In the rows, 128 means zero.
Each row is followed by its class.
[124 138 120 108  83 178 126 109  74 148 144 148  86  83 143 149 102 177
 155 131 109 173 128 162 167 114 140 123 141  96 201 135 181  97 161  97
 180 152 105] -> Z451
[108 108 110 149  71 164 158 170  51 133 112 155 115  98 115 132 102 156
 145 159 120  81 117 134 127  92 148 114 108 128 160 145 121 103 132 111
 145 175 127] -> Z866
[110  72 130 138 130  90  97 145 111 157  71 146 163 120 147  96 103 125
 128  88 136 146 100 161  72 134 145 133 149  85  67 101  96 109  99 219
  60 142 125] -> Z211
[117 117  96 139  54 140 131 149  60 141 113 162  97  87 127 152  71 209
 162 168 101 144 110 157 121 105 147 111 157  89 178 116 169  83 187  99
 146 189 116] -> Z680
[101 136 109 130  74 171 100 139 113 173 109 182 102  87 140 148  79 162
 142 222 110 154 124 169 141  96 147 108 153  95 221 123 143  81 168 116
 171 163 122] -> Z306
[145 138 106 170 127  76 161 114 106  84  76 153 172 123 107 183 135 142
 119 159 119 111 122 131 137 142 126  77 107 157  58 138 114 184 198 107
 158 117 165] -> Z248
[173 139 157 154  66  94 155 121 127 101  69 128 151  90 115 166 171  86
 115 146 134 150 143 164 123 123 111  78 120 154  94  85 147 164 156  93
 115 131 162] -> Z451
[141  88 127 161  95 123 140 135  74 137 107 162 158 110 137  90 106 123
 144 142 119 154 108 146  87 144 139 152 104  77 133 105 142 135 127 198
  97 178 105] -> Z451
[102  98 134 119  45 135 121 159  85 141 106 121 128 120 136 122 115 145
 126 136 140 128 137 137 115 116 137 115 170 129 184 110 175  87 147 126
 145 145 141] -> Z891
[134 116 124 113 137 125  94 157 124 147 137 122 139 137 124 127 171 205
 148 154 128 119 163 115 122 128 115 100 148 153 127 113 123 118 121 130
 114 125 178] -> Z680
[117 137 118 113  39 164  99 121 102 148 142 138 127  77 154 130 101 120
 136 102 128 121 141 157 133  81 153 117 141 113 190 120 148  59 140 116
 148 165 135] -> Z891
[120 111  99 155  50 174 110 154  84 123 107 169 132  80 129 134  74 163
 156 180 106 124 126 147 142 106 133 131 113 125 198 121 132  95 149 108
 156 188 124] -> Z163
[160 106 116 134 100 144 124 117 108 140 119 133 138 138 170 120 164 187
 175 211 101 150 162  86 164 110 148 131 150 115 168 122 110 115 208 117
 146 167 166] -> Z891
[141 114 159 124 150 136  92 107 102 183 172 117 105 116 157 133 174 192
 123 167 124  83 151 108 147 140 163 116 122  91 117  93 140 112 170 129
 140 120 144] -> Z248
[117 102 121 165  94  64 150 130 105  84  93 158 152 121 105 163 146 123
 125 146 138 102 121 126 128 130 127  64 118 161  72 122 114 155 180 114
 119 134 160] -> Z211
[131  87 132 150 117  76 138 118  82 149 103 163 148 120 148 127 109 172
 128 135 112 151  77 147 102 161 183 131 144  64  80 110 134 127 162 183
  89 167 108] -> Z211
[108 102 112 137  96 180 109 152 101 109 128 170 121  96 130 137  92 126
 115 143 108 152 110 164 150  96 181 117 143 153 188 105 163  72 134 118
 165 148 142] -> Z451
[126 126 140 153  79 166 116 174 109 132 113 155  73 130 107 129 112 178
 143 170 113  93  89 130 153 122 141 145 122 125 185 112 129  98 182  64
 146 173 123] -> Z163
[107  64 118 173 110  97 108 147  92 132  62 156 172 130 140  88  84  78
 131 165 138 156  88 161  46 117 149 117 149  82 102 119 129 148  71 204
  67 147 122] -> Z680
[114 113 138 157  86  86 138 131 128  73  97 158 174 129 126 156 170  87
 110 156 150 103 158 152 135 117 113  66  98 171  94 128 129 170 144 140
 116 128 171] -> Z163
[ 88  89 113 133  87 152 125 150  67 112 150 131 128  89 124 141  84 157
 124 114 133 112 121 154 125 100 143 110 113 151 144 113 171  89 148 115
 164 138 130] -> Z314
[ 80 120 131 100  93 155  87 161  85 156 122 166 116 110 140 140  74 145
 124 164 142 102 116 115 130  98 141  76 165 136 154 119 143  84 149  84
 163 132 129] -> Z314
[140  77 119 195 142 100 138 148  68 119  91 157 159 146 130  89  99 122
 109 153 141 174 106 121  79 141 148 179 136  95 109 120 142 138 108 190
 110 132 119] -> Z248
[119 104 126 124  77 117 104 120 131 156 166  92 133  78 164 124 166 163
 133 184 103 136 181 120 149 132 125 116 104 125 135  98 134 131 168 134
 114 163 135] -> Z891
[127  73 155 182 108  97 143 140 100 131  79 134 174 110 137 123  99 136
 134 151 104 138 106 160  82 181 162 152 130  85  92  86 125 156 126 177
  95 140 134] -> Z163
[126 101 134 141 109  62 114 145 115 170 111 127 179 106 123 133  99 159
 156  65 118 151 114 164  66 210 146 152 144  74 112 110 131 125  90 212
  79 159 117] -> Z211
[ 81 102 146 135  86  89 142 169 149 153 120 150 181 134 137  96 126 118
  86 191 139 176 117 165  82 161 159 140 121 101 109 109 118 121 118 158
  57 143 129] -> Z680
[ 82  74 137 133 120  98 129 135 112 133 140 141 153 133 123 103  95 135
 127 138 144 150 108 162  85 133 140 149 116 105 117 142 144 133 116 199
  86 172 100] -> Z314
[ 99 134 125 136  69 140 110 161 117 129  87 142 140  89 120 145  80 163
 111 175 111 139 110 157 123 137 174 129 125 122 189  97 155  88 159  84
 155 147 132] -> Z8
[102 109 105 151  57 149 119 173  83 121  98 162 134  89 115 134  76 164
 164 140 103  91 115 151 127 122 132 117  90 125 169 123 115 105 170 106
 148 179 119] -> Z163
[138 142 108 140  65 141 159 134 105 121 120 151 111 109 123 136 104 112
 152 174 114 141 111 120 142 105 129 130 122 133 227 121 163 101 130  92
 159 155 133] -> Z891
[143 134 131 131  44 163  90 158 110 185 102 148  82  95 123 142  75 125
 123 104 104 134 125 179 115 130 142 113 143  82 161  89 197  92 151 126
 125 146 113] -> Z306
[113 111 156 155 119  95 166 126 108 118  90 122 150 113 125 153 135 107
 112 137 139 109 131 131 123 122 109  95 110 149  53 111 141 153 158 121
 120 113 150] -> Z314
[144 127 136 167 106  86 126 120  87  98 114 158 149 139 124 149 186 120
 100 132 168  94 163 118 136 101 113  79 112 152  64 138 134 132 179 150
 116 155 160] -> Z248
[ 88  93 127 140  95  59 159 143 105 117  86 156 164 116 138 118  86 137
 117 193 129 168 114 146  74 137 133 129 126  84 115  91 111 141 136 180
  83 171 116] -> Z8
[161  98 128 172  99 120 167 127 103  66  73 136 180 125 112 133 142  81
 107 116 139 144 143 133 113 116 122 107 130 166  72 119 144 171 148 121
 129 103 169] -> Z451
[118 107 105 173  96  95 184 130  77  56  97 160 186 103 111 158 141 126
  98 163 144 123 158 131 125  96 131  86 117 193  73 150 133 148 148 129
 130 147 153] -> Z866
[ 99 104 125 139  98  65 112 140  80 136 118 158 158 128 150 106  87 183
 127 140 137 157 122 128  82 141 120 148 139  70 115  94 124 136 135 180
  99 166 115] -> Z8
[104 114 119 150  55 170 112 178 113 129 134 153 132 125 121 111  76 156
 135 138 114 101 120 137 140 128 140 163 119 130 184 120 114 106 152 103
 148 162 134] -> Z163
[132 129 140 142  72  78 147 125 122  88  74 111 162 113 123 166 172 152
 117 151 151 133 165 139 124 140  95  91 113 130  85  97 134 140 213 104
 117 149 158] -> Z8
[157 124 137 144  77  87 171 114  98  84  97 121 172 104 123 158 175 119
 138 117 143 175 170 159 130 133  89  85 111 155  89 121 138 161 166 131
 119 155 146] -> Z451
[119 116 131 117 111 127 100 113 129 177 154 147 131  95 169 142 149 196
 119 240 118 132 155 109 142 123 139  97 157  95 134  84 153 111 164 112
 121 136 150] -> Z680
[132 132 128 167 114  77 146 126  86  60  51 131 159 125 106 169 132 153
 122 119 137 109 109 132 120 124 116  76 129 164  52 112 105 151 198  96
 140 141 163] -> Z8
[144 111 116 216  91  75 167 110 106  59  85 132 182  82 105 160 145  73
 110 103 131 119 124 149 131 121 138 100  69 180  60 130 138 153 151 116
 123 130 149] -> Z211
[113 125 128 144 104  77 159 119 141  99  81 124 178 116 119 162 131 119
 121 125 125 131 163 163 125 116  99  61 125 188  58 110 107 157 194 136
 135 120 154] -> Z306
[119 139 135 161  61  66 182 124 101  77  81 146 174 111 126 164 165  69
 103 157 154 149 142 131 129 128 105  66 123 170  94 126 134 147 161 101
 129 125 168] -> Z891
[106 137 105 131  97 163 104 161  99 148 116 185  83 108 130 146  83 163
  98 224 125 127  90 121 155  96 163 122 151 114 203 122 154  69 181  67
 180 156 109] -> Z248
[ 50  85 151 114 105  52 155 176  86 141  92 115 169 127 149 123  89 141
  94 134 140  92  88 142  58 165 143 108 138  78  91  68 116 137 149 165
 111 134 111] -> Z8
[177 128 124 147 111 160  79 126 123 179 137 154  99 142 158 111 136 183
 151 184  93 122 144  93 162 114 135 129 122  99 143  90 137 129 210 107
 140 146 133] -> Z306
[154 118 108 176 105  85 183  96  91  78  87 180 160 108 102 163 137 135
 122 154 144 138 148 110 129 109 114 101 141 144  90 150 153 148 153 133
 127 123 168] -> Z211
[ 97  83 140 133  99  96 136 127  95 165 129 134 160  93 146 111  91 163
 156 125 102 110  91 159  97 143 136 126  98  80  96  90  90 143 154 174
 105 189 100] -> Z451
[101  82 127 140  60 161  91 174  69 131  99 136  81  88 148 138  94 134
 117 155 115  91 120 169 109 112 166 106 161  88 178  84 183 102 171 132
 149 148 116] -> Z163
[108 117 154 150  70  40 186 102 116  78  91 114 186 109 102 165 165  74
 114 137 150 109 113 161 108 142 111  41  95 186  57 130 117 172 146 135
  98 162 145] -> Z891
[103 130 135 101 109  99  80 152 126 162 126 130 163 101 172 125 149 230
 106 185 107 133 166 107 153 129 145 106 106 135 105  75 105 109 192  97
 127 142 146] -> Z8
[125 108 137 161 116  70 173 135  75 100  82 137 171 114 123 159 172 128
 103 195 148 114 140 134 113 139 135  67 109 148  80 117 125 151 179 140
 136 132 152] -> Z248
[129 139 104 129 127 134 123 102 103 133 142 177 154 117 133 133 125 209
 157 182 119 127 181  77 139 127 118 103 154 132 133 129 145 105 183 111
 148 120 158] -> Z680
[104  75 124 156 146  84  85 149 124 116  96 147 187 139 135 111 115 140
 140 121 137 123 105 164  66 173 126 146 135  97 112 109 114 157  97 223
  96 142 130] -> Z163
[141 105 168  95 125 123  88 106 125 169 176 124 129 145 159 118 169 209
 154 153 132 122 163  95 154 125 142 107 124 126 107  93 139 104 196 110
 113 152 137] -> Z314
[137 103 163  78 121 126  47 107 112 185 161 102 151 114 172 117 177 209
 163 136 142 189 218 122 130 158 126  96 146 109  97 114 135 115 154 139
  97 127 139] -> Z314
[108 132 129 166 124  65 166 114 119  50  61 132 195 123 102 165 133 134
 116 140 148 132 149 119 124 127  97  85 124 197  62 117 102 151 170 103
 143 117 174] -> Z8
[ 64 113 127 119  84 129  94 181 104 158 135 125 108  83 126 158 118 119
  96 140 143  79 116 178 120 119 151  88 110 117 171 122 150  85 127 120
 152 150 117] -> Z248
[165 104 149 141 154 158 127 101 104 142 143 126 105 103 145 128 164 189
 149 189  96 118 150 101 154 117 153 128 145 126 146  78 150 128 168 124
 155 125 158] -> Z451
[138 132  91 125  49 164 133 144  65 140 111 163 104 120 121 147  71 161
 155 125 121 144 137 134 122 129 107 109 172  96 181 112 204  97 141 120
 147 134 142] -> Z680
[137 117 117 131  50 141 149 113  80 106 120 134 126 121 133 146 142 144
 155 137 139 178 148 147 151 103 135 124 145 123 206 163 194  89 158 121
 152 178 133] -> Z891
[101 129 107 140  79 156 118 172  56 137 129 148  99 103 121 127  64 171
 118  97 113 116 138 128 123 129 125 147 133 109 171 102 178  96 106 150
 152 132 142] -> Z8
[ 85 112 124 124  79 162 120 163  78 162 123 160 113  90 123 123  93 149
  99 203 135  95 101 145 130 100 169 106 101 116 186 130 147  78 144  97
 158 152 109] -> Z248
[100  71 128 134 108  89 119 163  73 147  97 150 174 132 135 104  74 151
 138 107 125 128  99 153  67 149 133 117 123 104  61 100 115 140 127 211
  82 161 125] -> Z314
[164 116 126 126 120 143  70 120 132 173 119 139 122 107 165 139 152 192
 128 172 105 163 174 137 149 104 145 115 153 106 140 102 180 105 183 135
 136 140 134] -> Z306
[140 106 154 156 105  80 150 122  95 165 101 149 131 132 143 111 113 133
 142 172 111 185  91 150  81 168 159 131 138  49  94 102 146 152 119 159
  60 151 109] -> Z680
[108 108 129 142 120  58 122 111 131  91  61 135 184  98 104 176 150 109
 113 110 167 117 131 159  95 141 108  52 151 159  55 131 124 148 135 133
 114  97 161] -> Z211
[125 123 134 107 145 106 122  99 139 151 164 126 129 106 144 147 166 202
 142 154 121 114 142 105 169 121 141 106 123 141 128 120 115 101 167 107
 133 147 131] -> Z211
[138 142 128 165  65  71 178 107 111  88  70 124 159 101 124 154 159  85
 125 133 133 139 161 137 129 118  89  87 110 163  94 123 149 160 173 127
 123 134 156] -> Z891
[ 95 122 123 122  76 157  85 159 141 134  97 165 151 103 135 152 102 136
 131 174 124 129 128 172 136 130 151 108 145 126 180 125 117 103 131 113
 144 147 152] -> Z163
[105 100  81 136 103 176  79 167 124 124  98 162 112 113 118 142  71 117
 105 203 128 110 110 135 123 112 149 116 164 127 198 109 155  93 150 118
 173 129 137] -> Z248
[108 109 108 124  66 145  80 120 137 125 145 178 109  97 112 158 109 145
 136 164 145 144 143 163 132 118 161 112 173 115 229 123 189  63 132 139
 139 155 145] -> Z211
[119 105 162 151 121  93 100 145  98 187 106 155 154 137 140  95 123 141
 115 150 143 116  99 158  74 149 168 148 129  67 110 113 109 120 107 215
  82 169 123] -> Z248
